[[125 125 110 117 120]
 [150 144 128 112 140]] yields 125, 140

[130 142 135 153 108] yields 130, 108

[121 106 113 133 139 111] yields 121, 111

[[100 155 118 119]
 [ 98 151 121 111]] yields 100, 111

[[122 124 144 125 119 138 115]
 [122 124 144 125 119 138 115]
 [131 126 104 125 138 115 147]] yields 122, 147

[[128 112 128 135 113 136 145]
 [140 123 125 134 107 145 143]] yields 128, 143

[141 125 130 140 143 107] yields 141, 107
---
[139 124 108 133 148  99] >> 148, 139

[[148 130 126 103 123]
 [139 128 119  99 127]] >> 148, 139

[[105 130 127 125 129]
 [112 131 127 133 122]] >> 133, 131

[129 130 138 106 106 134] >> 138, 134

[137 154 132 126 157] >> 157, 154

[112 101 122 139] >> 139, 122

[141 139  98 117] >> 141, 139

[107 112 143 146 122] >> 146, 143

[120 126 148 126 117 135 104] >> 148, 135
---
[100 119 130 129 116 153 105] ==> 105
[118 139 113 104 112 104 137] ==> 137
[135 129 110 119 123 153] ==> 153
[108 105 107 116 129 138 142] ==> 142
[145 105 145 151 124] ==> 124
[150 141 137 128 130 109 127] ==> 127
[105 128 117 123 121 101 133] ==> 133
---
[140 156 129 150 149] | 149, 140

[[139 135 118 132]
 [ 99 112 156 147]
 [138 135 120 133]] | 132, 138

[[125 126 128 124 115 104]
 [127 125 126 124 148 114]] | 104, 127

[124 143 102 100 145 144 137] | 137, 124

[133 153 130 134 131 104 147] | 147, 133

[153 128 107 137  98] | 98, 153

[125 122 151 116 121 119] | 119, 125

[[131 124 152 132 157]
 [124  99 152 122 142]] | 157, 124

[[137 123 123 132 113]
 [112 153 125 113 130]
 [110 156 123 112 129]] | 113, 110
---
[136 110 103 100]	136, 100

[[102 144 115 150]
 [ 98 149 116 137]]	102, 137

[125 103 133 118 140 155]	125, 155

[107 135 128 138 130 140]	107, 140

[133 139 112 123 134 135 155]	133, 155

[151 149 140 108 113]	151, 113

[122 147 101 123]	122, 123

[104 150 140 140 138 123 127]	104, 127
---
[111 128 110 100 115 151 126] >> 126, 111

[140 150 138 137 150 145] >> 145, 140

[122 120 154 143 156 124 149] >> 149, 122

[[149 104 146 143 148 106 124]
 [155 102 150 149 153 104 129]] >> 124, 155

[131 118 125 153 118 138 120] >> 120, 131

[135 126 135 121 128 123 153] >> 153, 135

[[122 105 145 118 142 118]
 [135 118 145 154 143 124]] >> 118, 135
---
127,157,129,127,128 ==> 127, 128

135,105,150,128,149,147 ==> 135, 147

125,139,120,137,146,153 ==> 125, 153

141,132,104,154,127,108 ==> 141, 108

147,124,134,130
111,101,122,121
==> 147, 121

134,137,128,136,131
110,155,123,123,126
116,154,125,126,127
==> 134, 127
---
(151, 108, 144, 135, 125, 134, 100) yields 151, 100
((122, 135, 130, 118, 117), (129, 135, 157, 123, 135), (123, 122, 145, 109, 142)) yields 122, 142
((119, 128, 134, 123, 124, 122, 120), (117, 103, 116, 134, 122, 122, 130), (128, 124, 137, 133, 135, 121, 121)) yields 119, 121
(102, 133, 116, 132, 135) yields 102, 135
(113, 103, 129, 111, 116, 144) yields 113, 144
(137, 144, 117, 106) yields 137, 106
((134, 119, 133, 138, 138, 123, 105), (148, 114, 120, 136, 135, 125, 118)) yields 134, 118
---
[[118 116 149 133]
 [102 129 125 131]] gives 131

[[128 121 121 110]
 [134 123 127 128]
 [136 120 154 137]] gives 128

[[136 126 136 111]
 [141 126 157 127]
 [137 132 142 119]] gives 127

[[144 140 124 149]
 [130 130 127 131]
 [116 134 124 138]] gives 131

[[146 147 112 155 112]
 [124 133 130 125 137]] gives 137

[[143 112 130 117 132 132]
 [106 148 124 134 131 127]] gives 127

[[131 117 126 127 116 127 131]
 [118 156 128 143 155 119 120]] gives 120

[[138 105 129 134 134 137 143]
 [138 110 129 138 118 132 151]
 [132 110 129 138 118 132 143]] gives 151

[[114 125 133 115 147 139 128]
 [129 106 113 121 137 138 128]] gives 128
